Here is a tiny trained network, its code and every weight. The questions are about switching its units off for an input and a target symbol, where a switched-off unit gives its printed mean instead of its output.

import numpy as np


def w(rows, s, z=0):
    codes = np.array(rows[::2]) - 128.0
    scale = np.full(codes.shape[1], s)
    scale[-1] = z or s
    return codes * scale


def norm(h):
    return h / np.sqrt((h * h).mean(-1, keepdims=True) + 1e-5)


def softmax(a):
    e = np.exp(a - a.max(-1, keepdims=True))
    return e / e.sum(-1, keepdims=True)


def log_softmax(a):
    a = a - a.max(-1, keepdims=True)
    return a - np.log(np.exp(a).sum(-1, keepdims=True))


def net(x, mask):
    ids = ['αβδελξσψ'.index(c) for c in x.split()]
    T = len(ids)
    res = E[ids] + P[:T]
    u = 0
    for l in range(3):
        r = norm(res)
        for j in range(2):
            rows = slice(3 * j, 3 * j + 3)
            q, k, v = (r @ M[l][rows].T for M in (Q, K, V))
            z = softmax(np.where(np.tri(T) > 0, q @ k.T / 3**0.5, -1e9)) @ v
            o = O[l][rows]
            res = res + np.where(mask[u + j], z, o[:, -1]) @ o[:, :-1]
        u += 2
    return log_softmax(norm(res)[-1] @ U[:, :-1].T + U[:, -1])


Q, K, V, O = {}, {}, {}, {}
E = w([
[115,35,43],'α',
[85,179,141],'β',
[2,152,190],'δ',
[139,52,128],'ε',
[175,154,62],'λ',
[170,157,69],'ξ',
[153,82,157],'σ',
[152,81,160],'ψ',
],0.02)
P = w([
[68,115,45],'0',
[147,132,2],'1',
[126,172,26],'2',
[133,167,52],'3',
[138,176,78],'4',
[151,190,109],'5',
[159,208,135],'6',
[158,221,173],'7',
[215,167,142],'8',
],0.0068)
Q[0] = w([
[148,28,105],'L0H0',
[255,14,189],'L0H0',
[100,89,157],'L0H0',
[70,195,23],'L0H1',
[124,140,14],'L0H1',
[95,123,145],'L0H1',
],0.0098)
K[0] = w([
[2,87,147],'L0H0',
[66,103,23],'L0H0',
[9,129,129],'L0H0',
[243,115,207],'L0H1',
[145,145,250],'L0H1',
[188,85,78],'L0H1',
],0.008)
V[0] = w([
[95,116,234],'L0H0',
[203,115,165],'L0H0',
[210,156,217],'L0H0',
[169,72,255],'L0H1',
[220,160,134],'L0H1',
[108,130,74],'L0H1',
],0.0078)
O[0] = w([
[27,2,157,83],'L0H0',
[147,70,22,56],'L0H0',
[57,198,12,3],'L0H0',
[41,122,73,49],'L0H1',
[56,106,14,55],'L0H1',
[92,122,137,173],'L0H1',
],0.0055,0.0042)
Q[1] = w([
[176,254,86],'L1H0',
[1,173,163],'L1H0',
[78,129,71],'L1H0',
[126,228,112],'L1H1',
[213,70,130],'L1H1',
[60,155,221],'L1H1',
],0.0087)
K[1] = w([
[156,155,74],'L1H0',
[160,254,133],'L1H0',
[75,216,138],'L1H0',
[43,163,166],'L1H1',
[145,68,166],'L1H1',
[173,101,182],'L1H1',
],0.0098)
V[1] = w([
[73,138,95],'L1H0',
[140,77,134],'L1H0',
[149,102,82],'L1H0',
[155,186,67],'L1H1',
[177,119,2],'L1H1',
[17,146,155],'L1H1',
],0.0099)
O[1] = w([
[254,186,160,78],'L1H0',
[193,223,101,179],'L1H0',
[138,193,88,127],'L1H0',
[140,115,232,26],'L1H1',
[63,87,228,3],'L1H1',
[217,133,193,126],'L1H1',
],0.0043,0.0032)
Q[2] = w([
[204,114,146],'L2H0',
[185,105,113],'L2H0',
[158,248,75],'L2H0',
[97,115,103],'L2H1',
[194,141,171],'L2H1',
[113,145,69],'L2H1',
],0.014)
K[2] = w([
[210,73,117],'L2H0',
[232,38,74],'L2H0',
[168,254,34],'L2H0',
[103,115,61],'L2H1',
[157,44,165],'L2H1',
[31,146,73],'L2H1',
],0.0094)
V[2] = w([
[146,54,97],'L2H0',
[186,185,21],'L2H0',
[91,177,123],'L2H0',
[174,231,126],'L2H1',
[20,171,2],'L2H1',
[27,177,152],'L2H1',
],0.0098)
O[2] = w([
[170,236,176,140],'L2H0',
[4,82,193,112],'L2H0',
[35,93,82,105],'L2H0',
[209,176,64,107],'L2H1',
[227,91,64,2],'L2H1',
[101,1,117,95],'L2H1',
],0.0074,0.0037)
U = w([
[170,119,248,2],'α',
[126,157,164,56],'β',
[93,26,193,226],'δ',
[91,93,109,107],'ε',
[106,150,68,125],'λ',
[108,160,63,205],'ξ',
[70,85,12,146],'σ',
[69,85,7,101],'ψ',
],0.015,0.0059)

Each question gives the input, a string of symbols that net reads in full, and the target symbol t.
The units are the heads (3 rows each of Q, K, V and O). Each row of codes is followed by its name. A weight is (code - 128) times the scale printed after its matrix; where a second scale follows, it is the last column's (O and U).
mask holds one flag per head, layer by layer. A switched-off head (its flag False) gives its mean, the last column of its rows in O, instead of its output. The means were averaged over made-up inputs and are rounded, as every weight is.
A unit's drop is (log p(t) with every unit on - log p(t) with that unit switched off) / (log p(t) with every unit on - log p(t) with every unit switched off).
The circuit of an input: a set's keep is (log p(t) with only the set's units on - log p(t) with every unit switched off) / (log p(t) with every unit on - log p(t) with every unit switched off). Starting from all 6 units, units are removed one at a time, each time the one whose removal leaves the highest keep (on an exact tie, the one counted first), for as long as the keep stays at least 0.8.
units of the circuit, in order: the units of the circuit, biggest drop first
unit that matters most: the unit with the biggest drop
heads that matter: for each layer, one digit per head in row order, 1 if its drop is at least 0.15 and else 0, layers parted by /
drop of u: that unit's drop, to one decimal
input ψ α δ β α, target δ: unit that matters most => L1H1
input δ ψ α ε ξ σ α α β, target σ: units of the circuit, in order => L0H0, L2H0
input α δ α δ β, target δ: heads that matter => 10 / 01 / 11
input α β δ σ ξ, target σ: units of the circuit, in order => L2H0, L0H1
input σ σ λ λ, target σ: units of the circuit, in order => L2H0, L1H1, L0H1, L2H1
input α α δ α, target δ: heads that matter => 00 / 01 / 01
input ξ δ δ δ α δ σ σ δ, target σ: heads that matter => 10 / 00 / 10
input ψ δ ε δ δ δ β, target δ: units of the circuit, in order => L0H0, L2H0, L2H1, L1H1
input α δ σ ξ, target σ: units of the circuit, in order => L2H0, L2H1
input α ψ σ β δ λ ψ ψ λ, target ψ: units of the circuit, in order => L0H1, L2H0
input δ δ δ α ψ δ ψ β, target ψ: units of the circuit, in order => L0H0, L2H1
input ψ ξ δ ξ ξ δ, target ξ: heads that matter => 00 / 01 / 11
input ε δ ξ λ σ δ λ, target σ: heads that matter => 11 / 00 / 11
input σ σ ξ ξ ξ ξ α, target ξ: units of the circuit, in order => L2H1
input δ β δ δ α ε α α α, target α: heads that matter => 00 / 00 / 10
input δ α α λ ε, target α: drop of L2H0 => 0.5
input σ λ δ δ ε ψ δ, target ψ: drop of L2H1 => 0.2
input α ξ α, target ξ: drop of L2H1 => 0.6
